Each row comes from the steps of one walk. Every step used is in the known rows, and no mark comes twice. Write the walk behind each row, first mark first.
Known rows
nife/naze/ligaze/duba/toroko: [  37   68   66   35  124   14  -59    2   14  -94  -69   37  -32  -35
  -73 -480  -66   96 -324  -44 -118  138   -7  145 -105   34 -105  332
 -335  532   52   -4  -56  -16  103   30  140 -181    0  -42  117   26
   36]
tuno/viruva/duba/naze/ligaze/nife: [ 125   38  124    7  -29 -138 -187  -47 -260   44  -77  126   57   25
  -43 -278   69   53 -252   56   64  116  -22   99    9   29  171  238
 -397  355  -78   24   -2 -327 -227  119  124  -48  -25   28   65   89
  135]
tova/dupopel/tuno/toroko/naze/ligaze/nife/viruva/duba: [ 115   44   11  -19  -80 -140  -86 -120 -120   -8  -70   73  -74  -57
    2 -360   80   82 -189   66  112  -88 -147   45  181   20  129   -1
 -409  165  -91   53  127   97 -222 -135    2   -4  -38   84  133  171
  126]
tova/viruva/toroko/tuno/ligaze: [ 122   64  -65 -101  -54 -146   -1  302   60   -9  -95  -77  -46 -129
   -2 -279  113  -34 -330   79   27 -156  -78   -1 -177  108   -6   64
  231  311  -45  172  -65 -153 -130 -167   49   26  -17   -8  -31  219
    0]
viruva/duba/dupopel/tuno: [ -77  -11 -104   83   11  -93    8  -30  184 -146    6  108   63  -75
  -37 -248   26 -152 -326    5   95   -6 -101   49  550  -18  -14   97
  219 -279   46  147  172  -68 -172 -200   79  -12  -53  -34  -81   -8
  -25]
nife/viruva/duba/toroko: [  33   16    2  -30   71  -23  132  -85  -43 -140  -31  128  -72  -53
  -31 -347  -10  -92 -321   24   -1   29  -48   59 -101    4  -70   38
 -351  334   14  148  132  -20    6   46   90    2  -75   77  168  -24
  238]
duba/naze/ligaze/viruva/toroko/tuno: [ 151  -17    9  -34   28 -186   18  215  180   33 -139  -54  114  -85
 -134 -384  161   66 -194   22    2   29  -70   32  -11   78   15 -114
  118  639 -210  110  -72 -192 -210  -36  -21 -167   -5  -11   55   16
  -19]
tova/viruva/duba/naze/ligaze: [  94   11   99   -3   35 -214  -42  209 -103   30  -76   58  -21 -106
  -37 -309 -102  -46    2  -22   79   65 -105   -2   24   13   58   23
   27  173  -99  147  -12 -303  -41   58   24  116   32  -80  148   31
   30]
dupopel/naze/ligaze/viruva/duba: [  53  -22  -81  -49  -32 -195 -136 -128   26  -40 -107   25   50   48
  -60 -259   48  156  -68   52  120  111  -58   50   70   45  120  113
 -220   42 -186  156   95 -205  -46 -221  145  -47   18   12  134   22
  198]
dupopel/naze/ligaze/nife/viruva/duba/toroko/tuno/tova: [ 122   96   48   77   75  -41  -27 -114   82   80 -112   67  -42 -135
  -30 -361  212  -54 -298   31   15   33  -44   20  -31   49   79  236
 -329  135  -23  -20  -43  236  -61  -12  122 -163 -140   52   56    2
   68]
toroko/naze/ligaze/viruva/duba/dupopel: [  18   29   18   35 -138 -195 -114 -248  -44  -47  -62   62   54   35
 -107 -324  -24  -53   -4   27   62  150  -92  117  227   15  -26 -144
    1  -99   23  260  149  -82  -85 -176  180 -108  -50  -37   46  139
  129]
tuno/tova/toroko/naze/ligaze/duba/dupopel: [ -26  132  103  116  -77  -61 -178 -154   25   41  -70   27   23  -38
  -52 -615 -141  -90  -37  -34  -40   87  -61   43  151   -4 -204  135
  -82 -184  189  105  -63  174  117 -106  171 -176  -76  -81  -23  166
  -44]
nife/duba/ligaze/naze: [ 143   34   75   49  140   66   37  -47  -34  -76  -20   11  -41  -61
  -40 -281    4  155 -304  -69  -38   15  -44    2 -177   62   -6  459
 -147  584  -79   45  139 -239 -177  -46 -235   14   -8  -11   32  -22
  110]
duba/naze/ligaze/nife/tova/tuno/toroko: [  80   75   45   37  -84  -66   16  284  114   43 -173  -28   -2  -71
  -32 -270  265   56 -504   62   -4 -125   -1   -5  -27   26   32  218
  -26  291  -46    2   47  268  -96   53 -169  132   11   29   -5 -118
 -181]
dupopel/tuno/toroko/naze: [  58   45  -80   28  -21   52   68  -65  -43   20    9  -87  -46  -98
  -25 -332  153   14   80   43  -37 -211  -46   33   89   13  -85 -161
  -62  287   39   22  127  250  -87   10    5  -27  -37  -31  -91  174
 -275]
tova/dupopel/tuno/toroko: [ -53   44 -112   67   -2   84   43  219  245  -60  -15  -51   -9 -175
    4 -239  100  -48 -129   42    4 -312  -80   23  228    7  -86   54
  -26   33   50  -16   34  256  -38 -141   22   80    6   19  -99   54
 -258]
nife/ligaze/duba/toroko/tuno: [ 145  102   29   47  189    1   -3  202  144  -67 -129    5    4  -64
  -34 -443   69    8 -506  -34 -113  -16  -73   36 -101   54 -224  324
 -210  604    9   24  -11  107   -4  -94   39 -181  -42   -9   -2  -16
   71]
duba/ligaze/nife/viruva/toroko/tuno/tova/dupopel: [ 109   50  128   87   -9  -11  -60  140  282   56  -49   -8  -70 -120
  -19  -99  182  -37 -225   -9  -30 -159 -182  -17   -9    5   33  -70
  -83   36  100  -29  -33  112  -78  -46  -52  -78  -79   84  -16    8
  112]
dupopel/tuno/viruva/toroko/naze: [ 104  -56  -89  -23  -26 -110   11  -72  -71   28   29  -65  -56  -69
  -90 -394  161   38   83   65   12 -113  -92   42  -74    7   10 -299
 -105  360   99  124  114 -108 -130  133  124 -143  -85    4  -15  185
  -64]
tuno/tova/toroko/naze/ligaze/nife: [ 108   87  162   19  -61   -7 -184 -227 -237  180  -92   43  -14   12
   -1 -254  -10  233  -64   49   20   86   -7   54  -28   33   67   61
 -368  107  -22  -75 -127   43  -32    6  -68 -179  -33   19    3  172
   -8]
duba/toroko/naze/ligaze/viruva: [ 104    4   20  -37   41 -141  -67  -93 -141   63  -88  -33  -11    9
 -117 -215   -2  268  166   40  -22   92  -51  120 -140   75   -9 -150
 -143  285  -14   89   21   -1   50  -85   81 -175   25  -21  111   50
   -2]
tova/tuno/toroko/naze/ligaze/viruva: [  99   47  -62  -48  -74 -204 -119    1  -49  109 -153 -114    6   28
  -77 -235  112  300  170   77   32  -31  -72   41  -42   98   40 -108
   71  202  -84   38   67  184  -11 -180   -7  -65   37  -37   63   68
 -128]
tova/toroko/naze/ligaze: [ 114   32   94  -12   -1  -93 -112  -76 -177  155  -83  -23  -43  -83
  -27 -267 -210  230   75   19   32   13  -58  -61 -160   -6  -90 -122
  -34   95   -6   43 -142  128  125  -10 -155  -98   20  -58   65  206
 -112]
toroko/naze/ligaze/viruva/duba: [ 106   21  -47  -67 -117 -202 -110 -165 -124   18 -123   15   -1   76
  -64 -274    9  207  -26   75  102  104 -107  119    7   56   70  -56
 -228  130 -188  166  160 -136  -68 -190  107  -56  -15  -21  163   99
  178]
toroko/tuno/viruva/duba/ligaze/nife/tova/dupopel: [ 128   30  128  100  -66  -93 -130  218  142  -38 -106   51  -95   10
  -42   28  228   74 -709   43   -5 -185 -187    2 -181  -60   36   54
 -214  -79  153  135   94   51    0  -21 -127   70  -62  124  -21  -86
  242]
toroko/naze/ligaze/duba: [  82   92   52    0    5  -89 -223  -67 -169   80  -91  -46    4   32
  -25 -471  -97  158   65  -40  -61  129  -62   79   12   37  -72  230
 -281  209  -38   -8  -56   18   49 -117  125 -142   27 -112   95  192
    7]
nife/viruva/duba/naze: [  89  -18   74   15   13 -137  115   48   -5  -91   18   86  -19  -37
  -30 -245  108 -260 -196  -31   47  -48  -63  -52  -58  -38   67  -61
 -122  392  -44  113  203 -207 -212  214   -1  130  -47   55  129  -85
  153]
viruva/duba/dupopel/naze: [ -75  -47  -20  106   41  -52 -100 -252  187 -149   54   41   99  -33
  -49 -240  118 -287  -59  -55   30   67   12  -87  256  -71   27   47
  -28 -151  105  187   58 -153  -32  -72  143  -41  -15   23  -95   78
  107]
tuno/toroko/naze/ligaze/nife/viruva/duba/dupopel: [  59   67   85   22 -150 -130  -72 -281 -165  -34  -44  116    0  -40
  -62 -461   -2 -122  -59   45   56   86  -53   83  242   18    3  -57
 -220   66   34  188   93  115 -201  -53  157  -97  -84   34   70  212
  102]
viruva/toroko/naze/ligaze: [ 151  -32   64  -55  -18 -116  -75  -64 -142  149  -62  -44  -17 -124
  -86 -305 -113  184  173   13   13  137  -60   74  -54   31    0 -169
 -106  300  -94   77 -116  -77  -49    9   20 -182   24  -84  123  229
  -63]
tuno/tova/viruva/toroko/naze/ligaze/nife/duba: [ 137   45   63   53  -50  -96 -102  -51 -164   66 -114   28 -223  -35
  -35 -533   78  130  198  -22   52  278  -75  113  -27   91  215   91
 -509  276   -3   31   64 -184 -257   30  -74 -130  -87    2  122   43
   58]
tova/dupopel/tuno/viruva: [ -15  -17 -130   81   34 -138 -103  192   84  -23   28   -3  -71  -82
  -20  -50  112  -20  -86   67   77 -293 -150  -40   -2  -26   51    7
   55 -244  259   17   83   81    3   -6  143   49  -65   48  -77   12
  -83]
dupopel/duba/toroko/naze/ligaze/viruva: [ 120   19   34   -5   97 -183  -64 -113 -135   14  -82  -24    7    5
  -96 -213   11  286  134    9  -31   99  -31   99  -47   76   61  -99
 -267  158   63  119    1  -79   -3 -122  124 -189   18  -20  104   45
   13]
naze/ligaze/viruva/toroko/tuno/tova/dupopel/duba: [  92   64   47  115   48 -176  -86  121  281   14  -94  -56   22 -124
  -23 -134  112   89  -75  -37    6  -54 -106   21  153   39  162  -18
 -292 -295  141   70 -130  -57  -88 -239  137 -135  -41   14   32   29
   21]
toroko/tuno/tova/viruva/duba/ligaze/nife/naze: [ 157   65  111   54  -47  -66  -53  -32   89  -79  -46   42 -142   83
  -22  -93  284  157 -408   12    0  -34  -92   38    4   52  221   72
   73  347   -6  -15  127 -123 -177  121  -99  -85  -90   45  -29  -65
  120]

Which walk is each row?
[ -39   54   20  194  157   68 -148   -5  381  -47   -4  -86   17 -113
  -16 -289  253 -235 -131  -98 -105 -140  -72  -96  -30  -63  -42  156
 -276   25  204  -28  -72  120  167  -94  104  -70  -25   41 -115   55
   16]  ligaze/duba/toroko/tuno/tova/dupopel/naze
[  53  -16   51  -22  -33 -208  -84   66  -76  -44 -107   69 -107   24
   -8 -247  117   96 -224   30  111   55  -77  -14   45    6  187   70
 -250 -171  -57  222   41 -226   39  -71  -19  109    5   65  119  -57
  248]  dupopel/naze/ligaze/nife/tova/viruva/duba
[  34  103   34  115   80  -73 -294   66  196   74 -111  -78   39  -74
  -12 -432   52    9  -64  -75  -48   18  -92  -28   68   11  -18  401
 -241  -37   17  -68 -167  131  111 -222  156 -133   13  -65   11  118
  -12]  toroko/tuno/tova/dupopel/naze/ligaze/duba
[  46   89   46  111  202  -21 -155  121  199  -43 -118  -41   72 -109
  -52 -450   85  -54 -356  -74 -121  -21  -88  -37  -24   -6 -139  240
 -170  405   33   25 -161   81  110 -164   12 -131   12  -25  -30  133
   14]  tova/dupopel/naze/ligaze/duba/toroko/tuno
[ 134   73   92   44   13 -213  -28  242   -9  104 -126   36  -37 -153
  -35 -355    0  -88  -78   -7   77   15 -135   -5    6   35   55   57
   81  120 -108  109  -24 -120  -54   41   45   78  -42  -92  115   18
  -32]  toroko/tuno/tova/viruva/duba/naze/ligaze
[ 142   65   32   21  -47 -190 -126  170  -91  102 -166   40  -60  -17
  -50 -264   99  213 -493  140   67 -169  -50  -86 -360   18   -2  125
 -100   63  102   77 -117  247   51   98  -56  -77 -117  102  -11   -2
   -5]  naze/ligaze/nife/tova/toroko/tuno/viruva
[ 161   92   36   -9   61  -29  -12  -37  -39  -56  -87   32   55  -40
  -31 -452   23  172 -660   57   25 -235 -101  -77 -263   47 -116  382
  -53  588 -120  161   83 -199  -39  -74 -146   44  -69   33   -9  125
  190]  tova/toroko/tuno/viruva/duba/ligaze/naze
[ 100   22   63   38   86 -181 -116  -61  -53    8  -74  -45   -6  -17
  -89 -147   12  243  136  -14  -38   27  -90   80  -56   43   56 -176
 -287   76  129  110  -16  -64   44 -170   86 -151   38   -1   90   80
   31]  tova/dupopel/duba/toroko/naze/ligaze/viruva
[  90   70  -38  -37 -155 -161  -87 -170  -38   64 -155   22  -41   42
  -43 -412  -14  209 -110  103  125   17 -114   78  -82   51    1  -37
 -275    0 -128  153  130    5   39 -168   79  -60  -76    5  145   70
  139]  tuno/tova/toroko/naze/ligaze/viruva/duba
[ 153  -28  -45   20   14 -150  -57  -12   16  -28   12  -34  -63  -80
 -109 -618  107   -6  -35   24  -11  -61 -130   82   12   25 -110  -82
 -224  403  208  169  157 -102 -164   52  259 -266  -89   -8  -17  150
   12]  nife/ligaze/duba/dupopel/tuno/viruva/toroko/naze
[ -16   25   -2  177  107   43  -89  -56  374  -53   -7  -43    0 -141
  -15 -193  254 -261 -206  -58  -28 -144  -93  -96  -28  -78    9   38
 -243  -32  138   45   -7   71  115  -84   62  -10  -50   61  -87   66
   69]  viruva/duba/toroko/tuno/tova/dupopel/naze
[ -11   54  -42   86  -87 -114  -10  -46  296  -22  -96   64  -63  -71
  -48 -415  -19  132 -386   75  143 -110  -89   -5  118   18  -21   70
  105 -240   75   71   55  194   49 -106  -27 -120 -114   35    3  -90
  -90]  nife/naze/ligaze/viruva/duba/dupopel/tuno/tova/toroko
[ 113  -28  122   72   62 -253  -45  231  116   -7  -88  -14    1  -35
 -104    0   98  166 -130  -31    6   -9  -68   30  -77   13  144  -49
 -165  -65  103  123    0 -115  -39  -52    4  -23   54   40  115 -201
   30]  nife/tova/dupopel/duba/naze/ligaze/viruva
[  65   88  104   65  -77  -67 -185 -267 -135   85  -96  116   25  -22
  -23 -425    0  125 -281   57   82   97  -70   93  292   20   55  116
 -270  -55   -9   34  -12  -18 -135 -118   -4 -179  -72    0  -32  184
   14]  viruva/duba/dupopel/tuno/tova/toroko/naze/ligaze/nife
[ 101   57   17   24   69 -131  -18    2 -139   96  -84   28 -136 -173
  -44 -436  -65  100   51   23   40   28 -155   90   53   43  -21  -49
  -98   10   37  122   27   38   87  -54   92  -49  -53 -102  107  131
  -79]  dupopel/tuno/tova/viruva/duba/toroko/naze/ligaze
[  -1   42 -102    2   44  -44   17   63  149 -194  -73   63  -19  -63
  -48 -327   88  -22 -584   67   16 -105 -133  158  -15   36  -77  149
 -257  257   46  198  203 -178  -10 -244  149   32  -27   52   42   40
  176]  tova/dupopel/tuno/ligaze/viruva/duba/toroko
